Below are the code and all the weights of a small trained network. Each question names an input and a class and asks about switching units off, where a switched-off unit gives its printed mean instead of its output.

import numpy as np


def w(rows, s, z=0):
    codes = np.array(rows[::2]) - 128.0
    scale = np.full(codes.shape[1], s)
    scale[-1] = z or s
    return codes * scale


def f(y):
    return y / 2 * (1 + np.tanh(0.7978845608 * (y + 0.044715 * y**3)))


def log_softmax(a):
    a = a - a.max(-1, keepdims=True)
    return a - np.log(np.exp(a).sum(-1, keepdims=True))


def net(x, mask):
    res = np.array(x, float).reshape(1, 4) / 4 @ E
    y = f(res @ A[0][:, :-1].T + A[0][:, -1])
    res = res + np.where(mask, y, B[0][:, -1]) @ B[0][:, :-1]
    return log_softmax(res[-1] @ U[:, :-1].T + U[:, -1])


A, B = {}, {}
E = w([
[117,122,168,113,113,40],'x0',
[91,87,126,236,164,111],'x1',
[81,177,204,120,209,95],'x2',
[11,160,46,176,104,149],'x3',
],0.011)
A[0] = w([
[143,167,82,143,197,143,175],'N0',
[84,161,129,56,161,151,139],'N1',
[156,104,86,162,71,117,159],'N2',
[130,101,107,139,164,203,169],'N3',
[143,102,73,104,80,140,102],'N4',
[237,56,182,108,117,28,253],'N5',
[74,87,155,161,192,100,232],'N6',
[119,122,142,117,35,197,136],'N7',
[78,105,92,197,165,152,140],'N8',
[5,187,119,145,99,84,144],'N9',
[212,143,193,114,104,121,200],'N10',
],0.012,0.0055)
B[0] = w([
[112,120,210,192,30,165,159],'N0',
[171,141,173,129,179,141,164],'N1',
[81,118,47,110,116,138,166],'N2',
[128,94,173,132,79,141,168],'N3',
[72,56,129,120,86,115,156],'N4',
[175,254,151,188,173,157,254],'N5',
[157,172,180,132,141,198,205],'N6',
[81,104,104,123,139,145,158],'N7',
[176,181,152,127,175,160,197],'N8',
[182,202,28,35,208,144,218],'N9',
[173,213,120,93,208,169,202],'N10',
],0.0091,0.016)
U = w([
[114,6,1,103,116,68,4],'0',
[125,78,230,199,36,172,45],'1',
[203,251,136,128,210,116,244],'2',
],0.0066,0.0031)

Each question gives the input, the list of numbers given to net, and the class t.
The units are the neurons (one row each of A and B). Each row of codes is followed by its name. A weight is (code - 128) times the scale printed after its matrix; where a second scale follows, it is the last column's (A, B and U).
mask holds one flag per neuron, in row order. A switched-off neuron (its flag False) gives its mean, the last column of its row in B, instead of its output. The means were averaged over made-up inputs and are rounded, as every weight is.
A unit's drop is (log p(t) with every unit on - log p(t) with that unit switched off) / (log p(t) with every unit on - log p(t) with every unit switched off).
The circuit of an input: a set's keep is (log p(t) with only the set's units on - log p(t) with every unit switched off) / (log p(t) with every unit on - log p(t) with every unit switched off). Starting from all 11 units, units are removed one at a time, each time the one whose removal leaves the highest keep (on an exact tie, the one counted first), for as long as the keep stays at least 0.8.
circuit, biggest first: the units of the circuit, biggest drop first
unit that matters most: the unit with the biggest drop
k most important neurons: the k neurons with the biggest drops, biggest first
drop of u: that unit's drop, to one decimal
input [-7,6,-8,-7], class 1: unit that matters most	N9
input [-4,0,2,0], class 1: circuit, biggest first	(N9; N5; N10)
input [0,1,-3,-1], class 1: circuit, biggest first	(N9; N10)
input [-8,2,-7,3], class 1: 2 most important neurons	(N9; N3)
input [-7,-3,-3,5], class 0: 2 most important neurons	(N5; N6)
input [-5,8,-8,5], class 1: 2 most important neurons	(N8; N3)
input [0,3,-6,8], class 0: drop of N5	0.4
input [-1,-2,-3,-1], class 0: drop of N5	0.2
input [-7,-6,4,1], class 1: drop of N0	0.1
input [-6,6,-4,4], class 1: drop of N3	0.2
